Each row was made from one path, in order. Every step used is in the known rows, and no mark comes twice. Write each row's path.
Each row is shifted at random along 5 fixed directions that mean nothing.
Known rows
tofori > tinev > vaku > mavi > pumibu > susar: [-254  379   94 -129 -280  -92  118 -396  265 -406  -70 -177  387  342
  100   64  323 -285   59  109  357 -158  126   80  -27  407  428  -24
   32 -442 -886  133 -211   57  178  399 -191  305  379  266  408  -43
  -21  134  242 -406   77   98  577  -58 -262  207  -13 -228  -61 -223
  400]
gamup > lepo > sepu > vaku > tapida: [-279 -420  150  202  241   38 -285  206 -150  344  -20  135   -5 -224
   58   73   53  155 -232 -278 -177 -235    5 -120  250 -294   80  465
 -313 -334  470   -4  199  240 -148   19 -103 -309 -114 -359   11 -298
  -51  136  214  436  121  104  -49  -13  -68 -219 -253   88  474  420
 -326]
mavi > vaku > tapida > lepo > sepu > gamup: [ 110   29 -136  104  218  239 -139  407    5  177   75  -54   55  -60
  -40  177 -302  131 -327 -141  -96 -196   36  -70 -195 -318    8 -226
   -6  311  127 -212 -109   -9  -18   64   77 -301  -65  -40  133  -32
    0  -43  -62   61 -144  -40 -445  105 -111   27  -61  118  326  182
 -112]
vaku > tinev > susar > tofori > vadur > lepo > gamup > sabam: [  69 -156  248  -44   50 -228  -65  -89 -130  309  -22  132   59  -81
   64  -41  270  162  263  128 -193  343  130  189  259  -42 -215  265
  -97 -286  524   -4  252 -189 -115 -267  142   77 -218 -284 -383  -24
   65   58 -100  117  -20  138   93   29   14 -503   92  -97 -253   79
  205]
susar > pumibu > tofori > vadur: [-641   60 -412  157 -291  -15  245 -195  230  -73  165   33  -33  -13
 -179  117  158 -421  -49 -335  238 -114   33 -360  -95  -31  265 -447
 -205 -194  -22 -159  196 -271   77  320 -225 -417 -158 -301   63 -175
   55  -43   44 -189 -180  -63  173  -32   48 -256 -326   18  381  190
 -333]
tinev > vaku > tapida > lepo > sepu > nomol: [ 202 -347  -60  173   62  322 -121  309 -228   68    8  -16   29 -164
  -66   73 -248   47   15   36   58  -61  -39  -28  -44  -98  286   87
   -1  243  104    5   27 -156  -40  -74    1   -5 -101   85  139   29
  153   33   35  134 -184  102 -191   -9 -115 -111   40  -76   14  219
  -63]
vaku > mavi > tinev > pumibu > lepo > sepu > nomol > tapida: [ 464 -488   91  222  -16  234  304    5 -107  181 -212  -98  223  130
  -64 -107  -63  214  131   79  -45   45 -303  330  196   67  -56  465
  161  190   99  -79   87 -211 -127 -468   36  366   20   83  -15  161
   66  -53  396  -10  -61  198  227   22  -82  -85  118 -296 -315  -70
  326]
lepo > sepu > nomol > tapida > vaku > tinev > pumibu: [-449 -647  183  -48  224   -1  286   82  -72  305 -148  181    1  114
 -166 -148  300 -374 -333 -237  -98 -133  -66 -508  292  -65 -146  611
 -210 -532  337  -50  811  -10   15 -166 -140 -304  158 -211  -19 -818
  -12   14  276   10  391  310  808 -287 -142 -258 -171 -323  659  201
 -544]
gamup > vadur > lepo > sepu > nomol: [ -64 -451  165  -17  174   34  -49  481  117  287  -89   95  -90    4
   13  104  -32  160 -169  -63 -252  129  -88  -89  114  -36  113  237
 -105  -91  413  -16  395 -392   71  -26   22  154 -101 -139  -61 -199
  121   15  -70  108   38  199  190  -39 -336 -254  167  -47  -64  109
   88]
gamup > lepo > sepu > nomol > tapida > vaku > mavi > pumibu > susar: [-459   44   46 -141 -190   90   98  349  410  -47  -78 -146  153  380
  -14  164 -149  126 -326 -229 -102  -90 -122   -6   52   88  358  -16
    0    2 -472 -188  -94 -433  381  180 -102  185   91   84  348 -280
 -140  -32  -10 -423  -14  151  134 -231 -556  284  -93    0  239 -219
  315]
pumibu > tofori > tinev > tapida: [ -96 -449  205 -161 -222 -119  212 -199 -134  122 -457  155   69  282
  -52 -253  309  219 -357  339  -82  259  157  -17  274  -42 -301  349
  -54 -458  314  309  165   24   77 -335  -68   82  -80   21  -14  -94
 -155  234  129  186  141  239  426  254  341 -100 -181 -100  -36   77
  121]
sepu > gamup > vadur > sabam: [ 251  153 -111   80  135   88  -78  -13  126  -74   33 -166 -190 -237
  158  111  -61  -20  138    1 -139   79   58  190 -159  178   31   63
  147  181  -76   38 -375  321  -19  123   91  152  133   47  -13  221
   13  214  -97   16 -151   -3  -88  237   36   13  196 -135 -365  -94
   64]
tinev > vaku > mavi > pumibu: [-214  487 -270  144 -229  366  126  159  170 -146  237 -255  -62 -131
  185  114  -52 -199 -219 -120  304  111   46  -17 -242 -166  285 -532
  193   40 -403 -108 -421  118  240  196 -216  -11    9  107  446  -36
 -171   46 -144 -109 -111 -119 -339 -187  -60  401 -155   54  461  174
  244]
gamup > lepo > sepu > nomol > tapida > vaku: [ -76 -361   40 -122    1  145  -66  177   -4   -9 -168  -26  183    7
 -158 -111  -91  139   87  -72 -156 -214 -180   27   97  216  281  189
    4   41  -45  156  240  -18   55   28 -178  -19   89   78  191 -130
  125 -103  163 -151   -4  127  287   86 -124   89   32 -121 -211 -100
  -44]
pumibu > susar > tofori > tinev > vaku: [ -82  113 -184  -67 -448  306  231 -116   66   13   71 -118  413 -111
  -17   18  248 -332  301  125  329  115  248  152   23  158  520 -251
  276 -225 -276   87   43 -504  308  109 -134  217   98   41  268  200
  257  186   35 -239 -508   59  314   74 -191  -39  -51 -144 -113   31
  359]
mavi > tofori > vadur > lepo > sepu > vaku: [ -22  -65   37   44   63  -96 -241  -19   76   11   -5   99  -36  -13
  -11   73  116  121  268  -46  212 -164  -81  -60  -18    9   45   56
  -49  -98   78  138  145   95  -90  172   51  -68    3  106   89   45
  323  -98  126   86  -29  -16   33  106   15 -112   67   54 -237   89
   69]
vaku > tinev > susar > pumibu: [  56  153   61 -146 -122  290  190 -241   71 -241 -226   26  272  371
  -44  -39  389   40 -116  134   52  493  192 -173   74  246 -112 -113
   87 -112 -347  -47 -118  146 -111 -241  -56  183   31  194  275   11
 -273  129   66 -209  -45   81  400  107   62  100  144 -232 -234 -436
  653]
susar > pumibu > tinev > tapida > vaku > mavi > tofori: [-144  464 -601  243 -404  192  256   -1   75 -107  485 -304   74 -423
    7   47 -344 -271  -27 -209  317 -139  -82   35 -184 -213  364 -609
  190  424 -318 -142 -393  -94  223  108 -140 -261   89  160 -108  237
 -116  -91   70 -251 -432 -356 -713 -176  235  224 -487  342  386  352
 -182]
tofori > vadur > lepo > gamup > sabam: [-201  227  -13   30   97 -440 -400   77 -102   14  387   81 -309 -574
   16   51 -171  -14   46 -256   10  -96  228 -110 -161 -274  -40 -382
 -255  -13  386  122 -164  101   32  300    4 -396 -156 -309 -297  -27
  -36 -129 -328  178    9 -177 -578   10   97 -112 -191  241  176  290
 -450]
vadur > gamup > lepo > sepu > nomol: [-102 -206    3 -177   73   96  -14  399  134  186   23  -41  138   83
   -6   79 -177  132  -57 -121 -191  140  -39  -18  -11  206  474 -143
   99   23  -20  -75  151 -606  193  285   10  215   33 -152  282 -199
   36  -25  -63 -303 -184  115   88  -26 -529  -37  169  -61  -38 -153
  223]
mavi > vaku > tapida > lepo > gamup > sabam: [   8   81   60   75  120 -221  -91 -189 -207  101  -10 -104  270 -198
   67  -61   61 -131  364   85   49 -186  161  205  -58  229  542   29
  -27 -247 -178   16 -141  301 -140  222 -116   -9  222 -254   78  -91
  144   97  264 -110   36   87  136  217 -157 -134  -81  -83  -86   -1
    3]
pumibu > vaku > tapida > lepo > gamup > vadur > sabam: [  65  100  -60   36   78   56   38  156   53  155   82  -88 -204 -217
  137  143  -89  -67  100   -5 -144  -51   77  138 -203   54  261   74
   33  163    2 -159 -312  127  -71   16   77   81   12 -184  -88  210
   28  227  -22    7 -164   -4 -164  125  -89  -64   96   16  -99   98
 -176]
vaku > tinev > susar > pumibu > tofori: [   0   52   65  148 -131  138 -141 -187  -38 -206 -106   78  -23   81
 -149   -4   93  262 -439  135   59  394  101 -199  109 -143 -488  -79
 -127   24  213   67 -133  197  -44 -374   99 -177 -311  157 -198  212
 -149  241   31  224  -86  -27  -83   61  410 -160  -41  -50 -110  -52
  352]
nomol > tapida > lepo > gamup: [-226  238   21 -456  -22  -90  194  260   33   79 -206   65 -145  292
  -76   54  -50  256 -448   18 -112  184  116 -231 -166 -175  -70 -436
   40   16  -61 -158 -205 -182  153 -144   82 -184 -151  -62  290 -262
 -262 -190 -177 -176   13 -115 -142  188  -44  312   -3  -47   56 -297
  190]
vaku > mavi > tofori > tinev > pumibu > lepo > gamup > sabam: [ 216  162  112   23 -100 -271    4  -50 -133  168   95 -103    3 -281
  150 -106 -268  127  -48  160  -14  164  205  161  -21 -120 -166 -117
  103  131  198    6 -272  -51   79 -172  103  -22  -48 -131 -203  167
  -65  116 -132   57  -18  -11 -359   89  156  133  -34   61 -130  -12
  261]
nomol > gamup > vadur > lepo > sepu > vaku > tapida: [-159  281 -165  -91  216 -117 -301   65   80 -246  178   -2 -123   42
  104  118 -144   89   14 -284   84 -432  -49    6  -85   95   33 -109
   86   86 -327  -53 -390  369  -30  216   35  -24  109   83  259  -44
 -155 -187  -33  174  191 -220 -217  -40 -248  356  -81  171  149 -211
 -280]
tinev > tapida > lepo > sepu > vaku > mavi > pumibu > tofori > vadur > gamup > sabam: [ -60 -101   77   23   83 -282 -137 -137   44   87 -226  146 -233  120
   96 -125    3   87  157  182 -209  -26 -127   50   51  106 -108  434
  -90 -157   37  133   61  187  -83   56  -64   29   27 -122   -5 -259
   31   10  -97   13  330  184  162  107   56  -93  -60   -8  143  -35
  -99]
vaku > tapida > lepo > sepu: [-259 -309  153 -127   32   -4   95  294  -44  420 -194  157  -10  103
  -90   80   -8  163 -481 -166 -219  -25  146 -331   62 -222   73  100
 -212 -205  319 -269  129 -228   23 -125 -159 -276 -118 -324   51 -405
 -115  -53   80   47  113  120  -25  124 -275  -73 -146   30  405  184
 -104]
sepu > vaku > tapida > lepo > gamup: [ -71  -17  215 -175  258  -44  -29  130 -168  193 -348  144 -124  213
   64   93  105  272 -342  203 -165   80   36 -197   27 -189 -137  177
 -149 -163  201    3   61  241 -223 -249  132 -247 -178 -142  135 -247
 -113   75   18  184  165   18   85  188  184  -44   61 -112    0  -19
   78]
nomol > lepo > gamup > sabam: [-130  105  216 -273   84 -385 -281   40  -95  117  -51  112 -227 -194
   28  -27  -68  182 -245  -78 -176  158  280 -100   44 -180 -202 -157
  -88 -142  264  174 -212  103  228   24   18 -224 -147 -261  -10 -281
 -127   16 -281  129  167   52 -161  108 -106  156  -34   34   30 -147
  -21]
lepo > sepu > vaku > tinev > susar: [ 298 -151  158 -264 -126  282  -41 -113   28  -99   15  -46  483  309
   22   29  340   95  182  191   88  245  220  160   91  292  141  129
  235 -182 -366  -37  -43  -61 -145 -204   90  373   18  349  354  152
   58  186  212 -225 -269  210  299   85 -239  -93  320 -359 -446 -288
  787]
mavi > tofori > tinev > susar > pumibu > vaku: [-134  362   16 -179 -166  -20  -77 -279  130 -355  -20  122  181   92
  -41  -62  182 -167 -255   68  274   46  267 -399  -49   62  -41 -339
  -83 -124 -423  211 -149  187  241  215 -100  -50   66  272  133  138
  -59  119   30 -132   56  -93  185    8  245  237 -134  246   62 -144
   51]
vaku > tinev > pumibu > susar > tofori > vadur > gamup > lepo > sepu > nomol: [ 195 -160   30   29   68  101  -57   10  -41 -203  -27   -7   42  125
 -208   35 -161   92  161   -3   -3  142 -100   65   75  150 -146   88
   70  314   -5   15   82 -341   34   -8  274  249  -56  148  -31  101
  104  -41 -175  -31  -46   53   47 -169 -152  -62  199 -108 -315 -274
   64]
mavi > pumibu > tinev > susar > tofori > vadur > gamup > lepo > sepu > vaku: [  49  -50   93  -16  119   28 -234   34   66  -46  -28   99  -13   99
  -79  -57   52   77  130  -65  -88   54 -108  -43   74  -81 -141   71
  -45  -86   11  173  215   -1  -18  168    9   27  -66   42  138   15
  138  -23  -91   44   -3  -45   34  -36   25   17  119  171    0  -94
   44]
tofori > vadur > lepo > sepu: [ -28   21  147 -249  -51 -186 -113   50   94  -93  -40  104  -77  164
 -124   67   92  243    8  -70   67  -14  135 -114 -137   94 -151 -267
  -36   12   64   28  -84 -100  -41  138  -12    5  -58   40   94   90
   15 -218 -153  -66   79  -24  -41  153 -138   89  147   40 -300 -131
  118]
lepo > gamup > vadur > sabam: [ 240  -53    6  153   60  107  116   -7   18  163  147 -186 -117 -386
  162   93   78 -103  344   34 -121  136   86  371  -85  164  329  196
   39  -17  136   37 -204  109 -216   68   62  266   46 -265 -168  334
  165  306   35  -25 -279   74  -55  229  -73 -306  254 -270 -417  173
  113]
gamup > lepo > sepu > nomol > tapida > vaku > mavi > tofori > tinev > susar: [ 202  105  -31 -101 -283   -5 -241 -179 -165 -403  442 -108  354 -159
   -2 -272 -391  -28  214  -74  206 -203  103  182   57  -44  112 -327
  171  114 -415  120 -231 -123  176  180  -76   85  116  525 -118  320
 -146 -253    7 -113 -112 -294 -662 -177  115  382 -101  296   72    4
   34]
tapida > lepo > sepu > vaku > tinev > susar > pumibu > tofori: [ 141   97  -93   65 -195  208  -25 -258  -27 -269  -21  -46  326  278
 -237  -49   35   98   98  143  270  149   -5  -81 -103  264   99 -170
   71  177 -374  -52 -135  -47  -98 -165   31   11  -13  266  181  270
  147   87  278 -197 -278   19  151  155   41  -68  135 -195 -383 -306
  582]
tofori > tinev > pumibu > lepo > sepu: [  -6    0  212 -257   14 -376  -70 -181  -91 -198  -22   94   87   88
 -192 -164    0    2 -384  -69  134 -187  245 -388 -110   85 -247 -232
 -105 -115 -140  114   -1   67   67  186 -110 -165  178   47  139 -109
  -78  -89   25  -59  350  -43  164  117    1  374   12   49   20 -255
 -120]
tapida > vaku > mavi > pumibu > susar > tofori > vadur > lepo > sepu > nomol: [ 135  -75  -38  151   15  171  -69  162  108 -138  -40  -42  -19  127
  -79  128 -158  237   95  104   -4   18 -287   63   88   40  -12  105
   28  298    3   52  153 -316   16  -87  100  201 -133  220  -71  171
  209 -106 -150  -59  -50   46  -20 -207 -115 -135  136    6 -324    0
  172]
tapida > vaku > mavi > tinev > pumibu > lepo: [ -52  223 -175  -64 -305  337  392  340  266  260  -85 -192  113  163
   41  124 -206   -7 -416  -80   42  217    2 -157 -247  -10   59 -595
  460  520 -182 -515  -97 -417  231 -334  -40  -81    6   50  260   11
 -154   -1  -32 -419 -284  -76  -30  -15  -28  504   -5  171   80 -287
  452]
gamup > lepo > sepu > nomol > tapida > vaku > tinev > susar > tofori > vadur > sabam: [ 112 -492  107  -95   -3  205   50  160   17  281 -335  161 -242  277
  -71  -64   54  366  125   79 -483  384 -122   69  391  -70 -465  462
  181   11  487 -137  280 -305   79 -513  143  197 -271   30 -189  -66
  -73   41 -217  115 -115  193   69 -111  -24 -175  144   28 -154 -171
   33]
susar > tofori > vadur > gamup: [-167  494 -264 -168    7 -142   25 -426  185 -324  -18   98 -127   43
    6   75  230  -83   87   69   67   65  -10 -115  -44  201  -97 -365
   82 -125 -229   88  -64   71  -16  307   59  -38  -32    2   22  -14
  -41 -159 -222 -205   92 -298  108  112  186  -10  -41   24 -103 -255
 -186]
sepu > lepo > gamup > vadur > sabam: [-121 -165   62  -73  140    9  185  296  190  415  -65  -63 -186  -22
  184  145  108  -25   23   15 -352  340   31  135    2  106  252  192
   95 -156  187 -219   25 -177   -7  -53   89  197   23 -344   -1 -127
   31  276 -109  -74 -152  146  172  166 -275 -199  259 -175 -143   39
  202]
mavi > tinev > vaku > tapida > lepo > gamup: [ 316  236   -9  -81  -46  222  165   35 -240   48 -150 -156  163  140
    5   71  -31   76  168  198  161  127   71  247 -197   54  214 -242
  301  239 -255 -127 -330   62 -165 -215  140  109  -23   86  247  218
  -15   31   99 -110 -261  -91 -188  244   45  177  187 -103 -329 -161
  355]
tinev > vaku > mavi > pumibu > susar > tofori > vadur > sabam: [ -33   71   -8  173 -113  100  141 -350  102  -42 -225  -26 -205  111
  139  100  366  -86  282  187   43  191  -53  131  182  123  -94  340
   68 -235  -76   62  -73  100    3  -16   -1  238    4   17  -35   79
   68  221  -51  -22  -34  112  303  -75  123 -211   14 -145 -141   18
   87]
susar > vaku > mavi > tofori > vadur: [-215   79  -48   18 -204  -87  199 -304  109  -61 -183   80  -41  121
  171  114  360 -206   34  171   75   -3   27  -56  173  -70  -94   24
  -67 -330   -9  -34  202  131  -18  138  -88  -12  -97   10   -9 -121
  -14  -27  -22   74  178   46  196  -86  199  -20 -197   48  101   78
   19]
vadur > lepo > sepu > nomol > tapida > vaku: [ -55 -130  142 -408   90  -33 -132  174  115 -170 -450   95  -33  407
 -115  -83   16  442 -140  178 -180  -58 -173 -145   90  296 -155  139
  176   36 -164  215   97  147  115 -171  -27   91   84  379  296 -188
  -36 -170  -15 -160  220   96  435  140  -63  321  139  -84 -420 -494
  176]
pumibu > tinev > susar > tofori: [-123  -42  -25  -12 -132  -75  200 -515 -104   -2   70    2  497  -68
  -71  -89  506 -310   58   15  136  137   93  -75  319  121  228   45
 -116 -578 -106   93  321 -237   75   96 -178   11   82  -86 -178  -52
  130   88  370 -230 -127  -63  522  -37   94 -479 -195 -113  -37  101
   76]

Which path is each row?
[-194   50  -41 -134   61  -14  257  351  -53  264  -27   21 -181  141
   16   24  -44  -30 -418   30 -116   75  -66 -206 -147 -419   27 -117
 -130  -37   80  -69  106 -132    1 -120  -14 -271  -99 -173  169 -305
 -199  -22  -72  -37   -8  -36 -139  -86  120   61 -136   67  507  234
 -124] : sepu > vaku > mavi > pumibu > tinev > tapida > lepo > gamup
[ -32  131    2  340  120 -315 -367  -64 -198  -28  428  -11 -192 -537
  -81  -43 -152 -149  263 -132  222 -176  120   78 -170 -239 -167 -234
 -142   69  427   74  -63  291 -113  124  137 -335  -82 -176 -435  176
  160    7  -89  293  -16 -119 -452 -128  197 -254 -159  172  163  350
 -456] : mavi > vaku > tinev > pumibu > tofori > vadur > lepo > gamup > sabam
[ -98  320 -130  -97  -36 -316  220 -267  -51 -206  174  -61   81  131
  -35  -69  162 -196  373   50  242 -256 -196   94 -157  163   86 -210
  -62   31 -280  129  111   45 -275  239   11  -91  194   37 -117  146
  -44 -239   96 -303   29 -237   78  -76  292  -52  -37   52 -121   65
 -266] : susar > pumibu > tinev > tapida > vaku > mavi > tofori > vadur > lepo > gamup
[  35 -262 -177  276 -181  316  121  328   58   54  198 -145  -38  -95
 -230  -24 -355   74   -4 -113  160   19 -201  111 -135  -64 -138  -43
  218  549  293 -223   26 -310   78 -437  193  -27 -175  155 -196  281
  209   12   49   45 -304   43 -177 -113  -41  -96   25 -119 -120   96
   74] : gamup > vadur > lepo > sepu > nomol > tapida > vaku > tinev > pumibu > tofori
[  22 -190 -114   34  205   20   55  119   53  -89   97   -8  -87  -10
  -36  -21 -112 -409  133 -196 -105 -368 -167  177  -15   44  124  148
 -112   19  -97  -70  211  139  -27  148  -55  129  169  -28  -82 -192
   54 -142   13  248  288  -24   95 -193 -238   65   63   49  283   13
 -584] : mavi > vaku > tinev > tapida > lepo > sepu > nomol > gamup > vadur
[  96  158  100   -8   57 -149   80 -257  -56 -151 -128  -32   16  246
  181 -169  148 -120  230  291  -64   17   45  155   -1  273  115  179
  136 -270 -371   -8  -79  293  -96  131    0  387  210   70   30   86
  -57  174   85  -84  148   50  220   83  -78  137  129   12  -94 -278
   75] : mavi > pumibu > tofori > tinev > susar > vaku > tapida > lepo > gamup > vadur > sabam
[   5 -143  -41  -70   -9   -8 -109  405  246  329 -117  100 -433 -109
  168   64 -371  359  -55   81 -522  194  -95  134  188 -206 -287  247
  192  205  450  -60  -35 -247  176 -267  116   66 -295  -93 -206 -128
  -95  -27 -477   52  -25  128 -406   -7 -114   -7  -69  157  148  -14
   -8] : lepo > sepu > nomol > tapida > vaku > mavi > tofori > vadur > gamup > sabam
[-252 -272  189  190 -248  234  364   84  329  556 -169  160  178  209
  240  136  442  -16  194   79   44  238 -167   67  149  -60   67  267
 -199 -180  490 -289  581 -534 -203 -225  -49   65 -196 -251 -335  120
  158   10  221 -136 -170  156  412  -98  149 -634   40    9    6  492
  340] : tinev > susar > pumibu > vaku > mavi > tofori > vadur > lepo
[ 113  372 -184 -308  -79   57  132  236  -34 -324   20  -62 -113   53
  -53   42  -66 -108 -113  138  -74  112  181   57 -321  -33   -1 -462
  167  358 -376 -118 -301  183   49  -14  109  179  -23  173  276   66
 -197  -52 -427   53   57  -88 -264  109  -53  614   73   87 -114 -426
  110] : susar > vaku > tinev > tapida > lepo > gamup > vadur
[ 441   27  -29  252  121  117   68  103  -77   50   19 -157 -375 -221
  137  -31 -159   -1  236  185 -177   87 -156  332 -180 -125  -67  322
   50  292   67   97 -305  410 -239 -215   79  178   47   34 -152  359
   -7  219  -47  217 -113   -5 -292   76  270   16  170  -13 -193  182
  -59] : sepu > vaku > mavi > pumibu > tinev > tapida > lepo > gamup > vadur > sabam
[ 204  -63  111  -51  255  -21  -18  -33   31   -2  -16   86  -30  260
   89   34 -122   11 -212 -103 -199  -48 -223  -40  234   30 -257  117
 -115   48  -17  -20  185 -198  -65  -40    8  121    2  -61 -141 -104
 -193 -183   21   44  221  -79   58 -296 -123   -7  194   29  169 -170
 -104] : vaku > mavi > tinev > susar > pumibu > lepo > sepu > nomol > gamup
[ 182  409 -115  214 -197   55   31 -254   18 -186  -31 -105  172  -46
   59  -94   -1   80 -124  201  224    8 -126   91  -71  -49 -113 -310
   75   89 -187   -5  -89  134   78  -95 -134  -16   -1  167   46  254
  -17    3  105  113   52 -219  -58  -10  325  296  -24  175  -95  -17
  214] : susar > tofori > tinev > vaku > mavi > pumibu > lepo
[ 273 -266  163   75  311  -98 -116  -17  -80   24  -55  110 -207  -29
  169  -31  -12 -186  198   87 -348 -202  -94  103  142  109  -87  548
 -140  -57   90   49  138  217 -200   66  -20  256  154  -71 -293   61
  -29   69   46  204  171   92  164 -144 -145 -142  147   42   64  -11
 -480] : pumibu > tinev > susar > vaku > tapida > lepo > sepu > nomol > gamup > vadur > sabam
[  72 -203  153   76  168 -418  -73 -297  -88  134  -93  -16  188   84
  -73 -130   86 -164  376 -122   55 -147   -2   51   51  334  -43  323
    6 -183   21   76  210   10   19  233   -9    8  282 -135  -95 -222
  249  -29  223 -152  169  235  475  145 -139 -266   45 -167 -186 -131
  -41] : mavi > tinev > pumibu > tofori > vadur > lepo > sepu > gamup > sabam
[-358  153 -248  -31 -335   96  310  218   -3  105  -93  101  -67  144
  -26 -133 -148  -88 -512   90   27   88   59 -366 -177 -392   75 -509
    3   43  -29 -223   56 -287  337  -80 -259 -253  -60  -12  177 -274
 -282 -168 -140  -28    9  -62 -234  -90  100  410 -451  373  765  150
 -126] : susar > vaku > mavi > pumibu > tofori > tinev > tapida > lepo
[  69 -186  270  -62  254  -72 -146 -218  -84   86  -95  263   27   99
   13  -64  400   96  -25   36 -198  175 -104    3  496  -95 -554  537
 -212 -423  404   67  502   39  -84 -300  123   91 -130  -45 -444 -146
   66  -48   10  420  335  -43  307 -172   89 -373  121  -28  -39  -14
   -2] : nomol > gamup > vadur > lepo > sepu > vaku > tinev > susar > tofori
[  57  446   61 -240  135  -99    0   -1 -227 -195 -149   10 -148  207
  -97   44 -149   47 -382   47  166   10  173 -297 -267 -133 -263 -414
  129  278 -292  -69 -441  352   35 -112  195 -209  -22  177  192  -29
 -242  -66 -109    0  183 -228 -255   61  236  495  -25  171   59 -305
 -110] : mavi > tinev > pumibu > vaku > tapida > lepo > gamup
[  61 -151  346 -182  524 -373 -310   29   14  -20 -329  195 -505  118
   15  -56   52   77 -463   19 -487 -103  -21 -351  100    0 -847  623
 -156 -111  270  124  245  696  -44 -106  140 -212  175   80 -250 -407
 -193  177 -193  369  650  104  337   21  231  184  198   20   76 -272
 -515] : tapida > vaku > tinev > pumibu > lepo > sepu > gamup > vadur > sabam
[ 188 -252  312  -19  183  195   54  -71 -136   25 -218   27  -12  173
  -70 -100  122  -15   32  -11   87  133   19  -51   42  114 -434  339
   20   54  177   65   88  307 -172 -282  115   18   91   21  167  -73
   33   65  100  226  212  173  417  -61   60   98  278 -352 -177 -186
  175] : nomol > gamup > lepo > sepu > vaku > tinev > pumibu
[   8   81 -149  156  116   56  -41  147  150 -104  177   33 -239  129
  107  132 -228    9    5  -34   26 -193 -328   66  -10  -65 -134 -180
  -89  248  133  -13  131 -283   -4  184   55   96 -185  -81  -48  114
   66 -279 -192  110   64  -64 -174 -413 -222  -70   83   64  183   97
 -230] : susar > vaku > mavi > pumibu > tofori > vadur > lepo > sepu > nomol > gamup
[ 235 -161  -33  147   56 -268 -148 -272 -157   24  153 -105  255 -242
   79 -126  -44  -91  616   11   44 -384 -113  385   33  280  179  415
  -73   72  -59  201   58  154 -170  278  -59   25  281   -3 -203   58
  247  -95  148 -121   86  146   19  121   71 -269  -57 -106 -239  222
 -168] : tinev > tapida > vaku > mavi > tofori > vadur > lepo > sepu > gamup > sabam
[  78 -167 -100   88 -133  -83  181  -87  -60  117  239   -3   49 -154
  137 -210  -79 -143  296  -62  118 -260 -123  361   95 -116   55  210
  -14  -69  107  119   79 -113  -25   33  -64  169  163  -10 -256  145
    4 -179  106  198   55 -100 -243  -70   91    3 -167  163  240  399
 -300] : nomol > gamup > vadur > lepo > sepu > vaku > mavi > tofori > tinev > tapida
